Below is a small trained network, with its code and all its weights. Each question gives an input and a target symbol and asks what happens when units are switched off, that is, made to give their printed mean instead of their output.

import numpy as np


def w(rows, s, z=0):
    codes = np.array(rows[::2]) - 128.0
    scale = np.full(codes.shape[1], s)
    scale[-1] = z or s
    return codes * scale


def f(y):
    return y / 2 * (1 + np.tanh(0.7978845608 * (y + 0.044715 * y**3)))


def softmax(a):
    e = np.exp(a - a.max(-1, keepdims=True))
    return e / e.sum(-1, keepdims=True)


def log_softmax(a):
    a = a - a.max(-1, keepdims=True)
    return a - np.log(np.exp(a).sum(-1, keepdims=True))


def net(x, mask):
    ids = ['ΛΞΦβγετ'.index(c) for c in x.split()]
    T = len(ids)
    res = E[ids] + P[:T]
    u = 0
    for l in range(3):
        q, k, v = (res @ M[l].T for M in (Q, K, V))
        z = softmax(np.where(np.tri(T) > 0, q @ k.T / 2**0.5, -1e9)) @ v
        res = res + np.where(mask[u], z, O[l][:, -1]) @ O[l][:, :-1]
        u += 1
        y = f(res @ A[l][:, :-1].T + A[l][:, -1])
        res = res + np.where(mask[u : u + 8], y, B[l][:, -1]) @ B[l][:, :-1]
        u += 8
    return log_softmax(res[-1] @ U[:, :-1].T + U[:, -1])


Q, K, V, O, A, B = {}, {}, {}, {}, {}, {}
E = w([
[132,135,215,153,120,179],'Λ',
[90,112,69,190,80,209],'Ξ',
[121,134,110,186,77,1],'Φ',
[35,124,110,194,135,108],'β',
[102,147,129,177,90,199],'γ',
[81,66,144,131,105,135],'ε',
[106,92,109,129,194,118],'τ',
],0.017)
P = w([
[1,20,195,194,182,161],'0',
[62,206,200,55,187,104],'1',
[92,202,176,66,164,113],'2',
[110,186,156,76,159,119],'3',
[128,166,138,86,153,120],'4',
[144,158,125,92,148,125],'5',
[157,154,110,102,139,128],'6',
[165,137,99,114,135,136],'7',
[178,128,86,121,134,137],'8',
[184,122,73,124,128,146],'9',
[192,114,63,133,125,145],'10',
[195,106,53,139,127,145],'11',
[209,96,45,144,125,139],'12',
],0.0067)
Q[0] = w([
[45,5,110,84,79,89],'0.h0',
[145,204,142,255,143,135],'0.h0',
],0.0092)
K[0] = w([
[72,76,67,89,83,67],'0.h0',
[142,173,173,255,123,113],'0.h0',
],0.012)
V[0] = w([
[150,41,181,53,203,217],'0.h0',
[162,122,9,164,255,138],'0.h0',
],0.01)
O[0] = w([
[84,155,187,249,175,80,118],'0.h0',
[125,143,253,162,92,116,5],'0.h0',
],0.0055,0.0029)
A[0] = w([
[141,62,146,78,160,132,99],'0.n0',
[228,115,113,121,113,127,25],'0.n1',
[204,129,172,174,157,99,208],'0.n2',
[85,154,113,175,134,104,5],'0.n3',
[109,95,248,56,77,148,146],'0.n4',
[191,175,130,60,108,147,128],'0.n5',
[239,126,112,94,157,203,118],'0.n6',
[151,124,185,163,49,130,209],'0.n7',
],0.012,0.0035)
B[0] = w([
[135,171,86,176,182,112,178],'0.n0',
[122,95,233,143,155,198,95],'0.n1',
[106,99,50,106,44,155,191],'0.n2',
[138,178,246,128,169,113,168],'0.n3',
[169,160,49,80,148,161,191],'0.n4',
[126,93,148,243,122,166,97],'0.n5',
[104,152,125,129,156,55,206],'0.n6',
[119,196,132,93,186,73,251],'0.n7',
],0.013,0.0013)
Q[1] = w([
[54,250,38,133,76,96],'1.h0',
[113,62,242,145,104,160],'1.h0',
],0.018)
K[1] = w([
[223,137,217,152,26,119],'1.h0',
[3,192,130,132,155,157],'1.h0',
],0.016)
V[1] = w([
[112,163,163,117,191,228],'1.h0',
[115,178,137,126,203,2],'1.h0',
],0.0069)
O[1] = w([
[156,150,2,123,212,95,6],'1.h0',
[92,111,158,91,119,199,220],'1.h0',
],0.0058,0.0024)
A[1] = w([
[170,88,75,21,221,133,67],'1.n0',
[155,141,121,141,217,35,20],'1.n1',
[209,71,134,144,162,197,36],'1.n2',
[181,110,124,121,75,206,81],'1.n3',
[197,204,177,102,104,164,70],'1.n4',
[148,112,51,10,139,135,78],'1.n5',
[109,123,117,151,165,235,3],'1.n6',
[187,135,110,153,64,118,69],'1.n7',
],0.011,0.005)
B[1] = w([
[88,120,194,118,152,95,241],'1.n0',
[73,226,212,96,105,188,124],'1.n1',
[43,117,250,185,27,167,25],'1.n2',
[198,146,151,138,201,75,154],'1.n3',
[204,144,167,153,102,206,71],'1.n4',
[113,198,174,171,123,158,249],'1.n5',
[189,193,140,141,22,102,146],'1.n6',
[155,168,164,77,190,53,98],'1.n7',
],0.016,0.0013)
Q[2] = w([
[108,88,143,88,159,206],'2.h0',
[170,5,98,80,172,161],'2.h0',
],0.013)
K[2] = w([
[181,97,124,108,237,108],'2.h0',
[181,63,90,27,160,12],'2.h0',
],0.011)
V[2] = w([
[232,161,34,254,201,143],'2.h0',
[162,13,205,211,105,152],'2.h0',
],0.0071)
O[2] = w([
[32,140,248,129,253,62,47],'2.h0',
[245,198,201,241,94,220,5],'2.h0',
],0.0032,0.0031)
A[2] = w([
[200,123,130,29,191,227,46],'2.n0',
[249,126,90,106,161,142,50],'2.n1',
[80,248,235,133,174,110,43],'2.n2',
[200,145,152,189,37,218,127],'2.n3',
[154,166,86,166,62,248,180],'2.n4',
[61,223,242,119,211,116,185],'2.n5',
[72,157,124,105,106,139,111],'2.n6',
[72,55,137,81,90,100,4],'2.n7',
],0.013,0.0038)
B[2] = w([
[197,8,55,232,78,126,126],'2.n0',
[93,167,105,139,80,225,136],'2.n1',
[104,3,201,168,225,70,210],'2.n2',
[200,117,84,16,178,156,149],'2.n3',
[90,187,216,189,137,85,182],'2.n4',
[148,239,82,127,58,140,254],'2.n5',
[151,50,99,144,81,192,167],'2.n6',
[213,106,189,124,114,159,157],'2.n7',
],0.015,0.0097)
U = w([
[77,223,1,89,62,111,195],'Λ',
[171,154,71,202,154,146,41],'Ξ',
[132,176,107,135,183,136,72],'Φ',
[114,202,109,253,137,97,149],'β',
[163,140,92,129,56,19,88],'γ',
[86,136,149,158,116,192,62],'ε',
[73,36,46,104,226,125,253],'τ',
],0.006,0.005)

Each question gives the input, a string of symbols that net reads in full, and the target symbol t.
The units are the heads (2 rows each of Q, K, V and O) and the neurons (one row each of A and B). Each row of codes is followed by its name. A weight is (code - 128) times the scale printed after its matrix; where a second scale follows, it is the last column's (O, A, B and U).
mask holds one flag per unit, layer by layer, with each layer's heads first. A switched-off unit (its flag False) gives its mean, the last column of its rows in O or B, instead of its output. The means were averaged over made-up inputs and are rounded, as every weight is.
A unit's drop is (log p(t) with every unit on - log p(t) with that unit switched off) / (log p(t) with every unit on - log p(t) with every unit switched off).
The circuit of an input: a set's keep is (log p(t) with only the set's units on - log p(t) with every unit switched off) / (log p(t) with every unit on - log p(t) with every unit switched off). Starting from the 12 units with the biggest drops (on a tie, the unit counted first), units are removed one at a time, each time the one whose removal leaves the highest keep (on an exact tie, the one counted first), for as long as the keep stays at least 0.8.
units of the circuit, in order: the units of the circuit, biggest drop first
k most important neurons: the k neurons with the biggest drops, biggest first
top k neurons in layer l: the k neurons of layer l with the biggest drops, biggest first
input ε Φ γ γ, target Φ: units of the circuit, in order : [2.n3, 1.h0, 2.n4, 1.n4]
input τ τ β ε, target β: 4 most important neurons : [2.n5, 2.n2, 0.n4, 1.n5]
input Ξ γ ε ε τ β Φ γ ε τ Ξ Λ Φ, target Λ: top 2 neurons in layer 2 : [2.n1, 2.n2]
input ε Ξ Λ ε Λ, target Λ: 3 most important neurons : [2.n2, 1.n5, 0.n2]
input β β ε γ β Ξ β Λ γ β Ξ γ, target τ: units of the circuit, in order : [2.n5]
input τ ε τ ε Φ β, target ε: units of the circuit, in order : [1.h0, 2.n6]
input τ ε τ, target Λ: 3 most important neurons : [0.n2, 0.n3, 0.n7]
input Λ ε ε Λ Ξ, target β: 4 most important neurons : [2.n4, 1.n6, 0.n2, 2.n5]
input ε ε β τ τ, target Λ: top 4 neurons in layer 0 : [0.n2, 0.n0, 0.n5, 0.n3]
input ε Ξ β ε, target Λ: top 2 neurons in layer 0 : [0.n4, 0.n7]
input γ τ β Ξ Λ τ Ξ Ξ, target τ: top 3 neurons in layer 0 : [0.n2, 0.n4, 0.n6]
input Λ ε ε τ τ γ Φ γ γ, target Φ: top 3 neurons in layer 0 : [0.n2, 0.n7, 0.n4]
input ε ε ε γ β ε β, target Λ: 2 most important neurons : [0.n3, 2.n2]
input ε γ ε Ξ Ξ β Φ β τ Λ, target Ξ: 4 most important neurons : [2.n0, 0.n4, 1.n4, 2.n3]
input β ε γ β, target Λ: 2 most important neurons : [2.n2, 0.n2]
input γ ε γ Ξ ε γ, target τ: 4 most important neurons : [2.n5, 1.n5, 0.n4, 1.n1]
input τ τ γ τ ε, target β: 3 most important neurons : [2.n5, 2.n2, 0.n4]
input ε τ Λ Ξ, target β: top 3 neurons in layer 1 : [1.n6, 1.n1, 1.n0]
input Φ ε τ Λ Λ, target Ξ: top 3 neurons in layer 2 : [2.n3, 2.n0, 2.n4]
input τ Ξ Ξ Λ γ Ξ ε Λ ε Λ, target τ: top 2 neurons in layer 2 : [2.n5, 2.n4]
input ε γ τ, target β: top neuron in layer 2 : [2.n5]
input γ τ Ξ Ξ γ Λ β γ ε γ τ Ξ, target τ: 3 most important neurons : [2.n5, 0.n6, 0.n2]
input τ β β β, target τ: 4 most important neurons : [2.n5, 1.n5, 1.n1, 0.n7]
input ε γ Ξ τ, target β: 4 most important neurons : [2.n5, 2.n2, 1.n1, 1.n0]
input ε Λ Λ γ β γ ε, target Λ: top 2 neurons in layer 2 : [2.n2, 2.n4]
input ε β γ ε τ ε τ ε, target τ: 3 most important neurons : [2.n5, 2.n4, 1.n6]
input Ξ Λ τ τ β Λ τ Λ, target τ: top neuron in layer 1 : [1.n6]
input β ε τ ε Ξ ε β Λ τ γ ε ε Λ, target Λ: 2 most important neurons : [0.n2, 2.n2]
input ε β ε β γ ε ε β β ε τ τ β, target τ: 2 most important neurons : [2.n5, 2.n4]
